Facts:
bozik Φ stegrugrel; brenon Φ kligan; brokamon Φ pozubrin
brugrul Φ fodrus; bruzek Φ plamos; dredum Φ getem
drigri Φ teser; drigri Φ sketrek; driten Φ vofas
dutakem Φ nebor; fakliruk Φ poski; fifur Φ fakliruk
fitim Φ sustastim; fluza Φ pamo; fodrus Φ grida
gedu Φ guva; getem Φ lede; getem Φ dredum
griflir Φ plodistus; gripem Φ flofuna; grubik Φ mazus
gubra Φ sevodrim; keplir Φ zapes; kleram Φ tragrutam
klister Φ pegrok; klomom Φ tredrum; klomom Φ siplan
klusko Φ guva; lale Φ defum; laplo Φ truver
lasar Φ drigri; lasar Φ sketrek; liflus Φ stevok
lomu Φ fodrus; lomu Φ rodras; lupok Φ gruflem
mazus Φ sesul; meva Φ flalum; nebor Φ dutakem
pazi Φ tredrum; pazi Φ klomom; plodistus Φ bozik
plutrudron Φ stegrugrel; relesta Φ flofuna; relesta Φ vumal
rodras Φ brugrul; savi Φ miver; seden Φ mopas
sesul Φ musto; sketrek Φ kagu; skodur Φ fline
stegrugrel Φ plodistus; stevok Φ sibrin; tazol Φ sibrin
teser Φ kagu; teser Φ lasar; tragrutam Φ dutakem
tragrutam Φ nebor; tredrum Φ pazi; tredrum Φ klomom
truver Φ mustuklik; vorom Φ lede; vorom Φ getem
vumal Φ flofuna; vumal Φ gripem; brugrul ξ didribal
bruzek ξ triza; fluza ξ galar; galar ξ lavin
gedu ξ pliri; getem ξ grida; gralol ξ mazus
grezen ξ leklistum; grida ξ truvem; gridom ξ fline
gripem ξ skibor; klomom ξ zapes; kuplu ξ getem
mazus ξ matil; meva ξ tadriskom; musto ξ stuburek
pamo ξ kleram; pazi ξ sekla; pliri ξ nisofam
plutrudron ξ skebo; ribal ξ ziskel; seden ξ zovolis
sibrin ξ gresetus; skibor ξ zemo; stebur ξ plovuk
stuburek ξ sibrin; tazol ξ klomom; topli ξ plutrudron
triza ξ gridom; truvem ξ lasar; zapes ξ flofuna
ziskel ξ grunu

Known rows:
zemo: [  4 -10   7   2  -8 -11  -7   9   9 -14  -9  -7  -6   0 -10  -9   8  -5
   7   9 -13  17  15 -11 -20   0  -4  23  -1   8  15   7   9 -26 -10]
skupla: [ 2  2  0 -2  2 -2 -1 -1  1  1  1  0 -2 -1  0  0  1  0  0  0 -1  0  0 -1
 -1  0 -1  0  0  0  0  2  1  0  0]
vogom: [ 0  2  1 -1  1 -1 -2 -2  0  2  0 -1 -2  0  0  0  1  0 -1  0  1  0  0 -2
 -1  0  0  1  0 -1  1  1  1 -1 -1]
klusko: [-19 -33  49 -12   4  -9  19  -7  -5 -25 -14  21  41  10 -14   4  -1  14
 -33 -22  16  10  -1  18 -37   4  26 -28  -1  13  22 -27   1   7   2]
defum: [ 12  43 -33  10   5   1  19  -7  -2   1  32 -12 -15   7  11   7  -5   7
  11  19  -2   0 -11  17   4   2 -28  34  16  11  -9  33  39   1 -22]
liflus: [-14 -49   8   6 -24 -11  26   4  11   3 -19  22 -21 -64 -17  17 -38 -22
   5  -4   0  32 -18  21   5  -5 -15 -43 -21  16   3 -52   1 -25  22]
teser: [  3  -6   0  -1   8  14 -13   7  19  12  -1  -3 -14 -27   4   2 -20   2
   3   7 -23 -10  -7  -8  13 -22   9  -9  -5   4   1  -1   9 -11  -7]
musto: [-29  23 -28  38  21  35 -74  16  33  35 108  26 -73 -35   9  38  41 -31
   2 -58  35 -73   8   9  53  -4 -59  15   1 -31 -25 -24  34 -33 -60]
foste: [ 0  0  0  0  2 -2 -2 -1  0  1  0 -1 -2 -2  1 -1  1  0 -1  0  1  0 -1 -1
  0  1  0 -1  0 -1  2  0  2  0  0]
stuburek: [-47   4   7  16   2  13 -64   8  15  -4  66  23 -46 -10  -6  22  39 -25
 -26 -73  10  -5   5   5  -6  40 -12  10 -12   4  -6 -32  22 -18 -62]
plutrudron: [ -1 -46  36   4  16   6   4   0  -1 -19 -26  30  12  -6 -21   7 -19  13
 -22 -23  14   6  -7  12 -27  -8  11 -26 -21   5  -1  -6 -17 -11  -2]
lupok: [-12 -15  28  -8 -22   7  -8 -25  -1  -6 -36  21   6  15 -22 -10   2  12
  -4 -22 -19  40 -18  -3 -29  24  26 -36 -21  30  -9 -13 -29  26   0]
grubik: [  0 -59   6  19  16   6  15  25   9 -13  -1  31 -13 -32 -20  17 -22 -18
   7   1  38 -26   0  -4  -6 -33 -34  -7 -23 -34 -13 -25 -28 -44  27]
miran: [ 1  1 -1  0  0  0 -1 -2  0  1  0  0 -1 -1 -1  0  2  1  0 -1  1 -1  0 -1
 -2  0  0  0  1 -1  2  2  1 -1 -1]
fitim: [-11 -40  35  -5  19 -30  21  19 -20 -24   1   9  43   9  -1   5  23  -9
 -32 -16  63 -25  32  11 -15  -4  -1   0  11 -38  30 -30 -10 -18  28]
gedu: [-22 -20  44 -15  20  -4  23 -22 -10  -6  -6  31  37   6  -6   9  -4  25
 -43 -33  33  -5 -14  25 -23   5  26 -53  -4   4  13 -30  -2  31  11]
miver: [-36  49  16 -43  -1  11   6 -17  56  14  66 -24  28  19  18 -11  25  16
  10  39 -31 -55   2 -46 -29 -34  22   7  35   5  42 -35  53  20   7]
broste: [ 0  1 -1 -1  1 -1 -1  0  2  1  1  1 -1 -1  0  0  1  1 -1  0  1  0  0  0
  0  0 -1  0 -1  0  0  3  2  0  0]
mustuklik: [  2  51 -58  15 -23 -19  29 -10  -4  10  47 -13 -33   9   4  -1  25 -25
  43  35  29  -3   0  -8   9  16 -68  43  17 -20 -15   2  13  -4  25]
lede: [ -3  46 -16 -20 -11 -34 -19  -1 -12  24  14 -42   8   9  31 -21  46 -15
   0  11   2  -8  31 -15  29  20  11  17  30 -19  32  -5  16  17  13]
grezen: [ -1  12  -5  -2  14   4   4 -14  -3  19   8   9  -4  -3   5   4  -4   9
  -7  -9  16 -16 -12  10  15   0  -1 -23  -3  -7 -10  -4  -2  22   8]

Rows:
No name comes twice in this set of rows, the named rows included.
[ -4 -27  11  16   0  -1  40  -8 -11 -28  -3  31   5   3 -23  16 -17   5
  -5 -10  28  20 -18  29 -32   7 -24  -6 -10  13 -12  -5  -2  -8   1] -> lale
[  87  -37  -11    0   38    3   38  -58   16   13 -101   38   18  -10
  -56  -26  -52   29   38   41   45  -40   13   38   -4  -49   -5  -45
  -24  -46  -19   28  -38   20   37] -> bruzek
[ 45  45   9  11 -29 -30  37  -8 -18  42 -52 -35  -4   7  27 -30  18  60
  46  85 -38  52 -34 -40   1 -38 -36   6  21  48  20  89   8 -24  46] -> fline
[ -1 -38  23  13 -12  -2  -2   1  -9 -40 -27  28   6  42 -37 -12  26  -5
  11  -8  24  19  11 -24 -59  16 -17  20 -22 -13 -12   4 -54 -21  13] -> kleram
[ 30  20 -34  19  27  22 -26  15   5  14  10 -11 -31  -1  10  -1  -8   2
  17  15  -8 -29   1 -13  25 -22 -19  34  -3 -19 -24  50  -2 -14 -20] -> plamos
[ -7  15 -37  17 -25 -19  39 -12  -8  -7  29  10 -23   6 -14   4  18 -25
  35  20  43   6  -4  -1  -9  18 -66  23   2 -20 -18 -17  -7  -9  35] -> truver
[-32 -38 -14  15  12 -25  26  -8  38  19  -1  34 -18 -49 -43 -11 -42  -4
 -30 -12  11  21  -5  24  44   5 -28 -91 -40  30 -17 -41  21 -20  53] -> tazol
[-15 -20 -13  20 -28 -21  50 -12 -12 -20  11  33 -14   5 -32   8  13 -27
  27   4  58  17  -8   5 -29  21 -63   2 -12 -19 -21 -35 -28 -14  47] -> laplo
[ 45   8  26   1   2 -27  45 -16 -13  35 -62  -9  24  -1  11 -23   2  55
  23  60   7  11 -16 -15   1 -51 -17 -28  12  12  22  50  -8 -10  59] -> gridom
[  2  28  -3  -1  27   6  17 -19 -12   5  20   7  17  20   9   8  -2  27
 -23 -12  22 -17 -15  29   1   4   2  -7  11   3  -6  19  21  31 -13] -> pazi
[ 68   4  -3 -14   5 -25  40 -47  12  21 -77  -5  25  -3 -24 -35 -17  31
  38  64   9  -8  15  16  -6 -38   1 -19   9 -12  24  31   4  12  36] -> triza
[  3  54 -16 -13 -17   9 -28 -24   6  23  -1 -24 -13  20  12 -19  13  13
  13   7 -50  18 -10 -17   7  20  22   5   6  29  -4  27  12  35 -23] -> gruflem
[ -8  57 -20 -26 -17 -14 -19 -24   3  56   5 -35 -14 -29  35  -9   5   0
  -4  -1 -35  11  -9   7  55  18  31 -37  16  21  18 -15  34  47   0] -> pamo
[-55  26 -58  -4   9  -8 -34  29  22   8  81 -19 -94 -75  22  24 -27 -59
 -29 -32 -27  17 -20 -12  13  42  -6  22 -26   2   0 -42  54 -15 -36] -> sibrin

Now the same elements, written a new way:
Known rows:
pliri: [ 14   2  -5   1  -8  16  17  44   7   9   3  14 -39 -10  -1   0 -30  17
  43 -33   3   3  -7  39  33   5 -28   9 -19 -36]
siplan: [ 55  10   4  -8  -5  30  10  36  19  -5  39 -13 -20  -6  15 -15 -51  54
  34 -42   6 -20  11  40  20  14  18  -9 -34 -23]
skagre: [ 18   9 -13   4 -18   6  16  47  -4  12   1  16 -34 -13  -2   5 -33  17
  50 -34   8  12  -5  43  36 -11 -34  10 -23 -34]
triza: [ 15  11  -6  -6 -14  12  16  45  -2  10   1  16 -38 -16   0   2 -35  22
  45 -33   3   7  -6  38  32 -11 -28   8 -20 -36]
grubik: [ 19  10  -6  -7 -10  21  22  31  -6  13   6  14 -29  -8   1  -8 -28   1
  47 -26  -6  -2  -5  43  31   1 -22   0  -9 -32]
mazus: [ 25   2   1 -10 -13  19  17  28   3   0  18   6 -41 -11   1  -4 -34   8
  25 -24  -2   6   0  24  18   2  -3  -2 -18 -29]
sesul: [ 25  15 -12   2 -20  18   8  33   2  13  12   9 -32  -9   5  -3 -36  11
  34 -28   4  11  -5  40  25 -10 -14 -10 -16 -20]
matil: [ 18   4  -6 -10 -18  13   9  32  -2   4  -3   0 -38  -6  -2  -1 -40  -1
  14 -24   2  22  -5  26  29 -15   1  -3 -26 -27]
flalum: [ 26   9  -9   3 -20  16  -1  40  11  10  10   4 -40  -8   5   1 -43  31
  23 -32  13  15  -8  35  24 -14  -9 -12 -26 -21]
zopinul: [ 21  12  -9   0 -19  23   7  34   7  13  -5   7 -36  -5   4  -2 -39  15
  19 -26   3  14 -10  40  24 -12  -3 -12 -18 -27]
skebo: [  9  12  -6   7 -19   8  13  44  -1  18  -6  -4 -30   3  -2   0 -34   4
  31 -35  11  19 -13  56  35  -6 -24  -2 -23 -15]
grida: [  6   3 -14  48 -32   4  38  74 -18 -10 -15  41 -56 -15   3  16 -74  26
  49 -37  36  24 -44  39  62 -24 -19  12 -43 -43]
dredum: [-26  11  -4  -4 -23  18   1  35   1  15  23  35 -62 -19  -3   9 -12 -11
  30 -26  13  20 -47  15  12 -19 -60 -13  -3  -4]
fluza: [ 13  20 -10   1 -20  19  18  37  -7  25 -15  24 -33 -12   1  -1 -32  17
  53 -28  -7   0  -8  49  36  -6 -29  -2 -11 -43]
seden: [ 19   7 -20  12 -16  17  24  43  -2  24 -13  25 -27  -9  -3   3 -27  13
  62 -33  -2   6  -7  62  35   3 -46   7  -6 -35]
bozik: [  0 -24 -10  -4 -17  30 -23  29 -19  18 -39  11 -36   6 -34   3 -28  46
  18 -34   3  20  -6  68  31 -31 -30 -32 -70 -57]
vorom: [-36  12 -12  -8 -23  32   7  17  -6  24   7  34 -62 -11  -4  -2  -9 -31
  23 -12  -7  16 -47  19  11 -14 -43 -29  10  -7]
pitum: [ 22  12 -14   5 -22  14   9  38   0  15  -5   9 -38  -9  -1  -1 -40  14
  30 -29   7  16  -7  41  32 -17 -14  -8 -20 -26]
gubra: [ 10   3   1 -10  -9  28  23  35   0  12  -3  10 -35  -4   2 -10 -28   7
  39 -27 -12  -4 -11  45  28   7 -15   1  -7 -38]
teser: [ 45   9 -41 -26 -33  12  11  41  12  52 -75 -11 -38  -9   0  -4 -35  23
   7 -45   2  27 -30 -17  42  27 -18  13 -11 -38]
truver: [ 25  18 -16   7 -24  17   6  34   0  17  -6   9 -35  -5   2  -1 -42  13
  29 -26   7  18  -6  38  28 -19 -10 -12 -17 -19]

Rows:
No name comes twice in this set of rows, the named rows included.
[ 14   8   9  17 -11 -16 -18  80  51  11 -12 -17 -46  -3  14  22 -44  24
   4 -17  14  43  14  85  -1 -65   9  19  -9 -33] -> flofuna
[ -1  -4   2  38 -23  37  49  60  -3  -5 -25  47 -57 -13   7   1 -80  19
  30 -24  -3   4 -52  34  29 -19  14  -9 -34 -44] -> brugrul
[-14   0  -8  41 -24  26  58  59 -31  -1 -39  44 -51  -2   2   0 -65 -12
  52 -21  -1  11 -50  46  67 -11  -7   3 -21 -53] -> lomu
[ -9  10  30  -4   0  14   6  48  36  20 -38  -4 -48  10  13  -3 -24  -7
   5   7 -33   6  19  83  11 -32  23  12  28 -62] -> relesta
[ 18  23   7   8 -14  -6 -11  62  29  22 -32  15 -52  -6  14  16 -29  27
  28  -1   1  23  24  80  29 -57  -2  17  19 -71] -> gripem

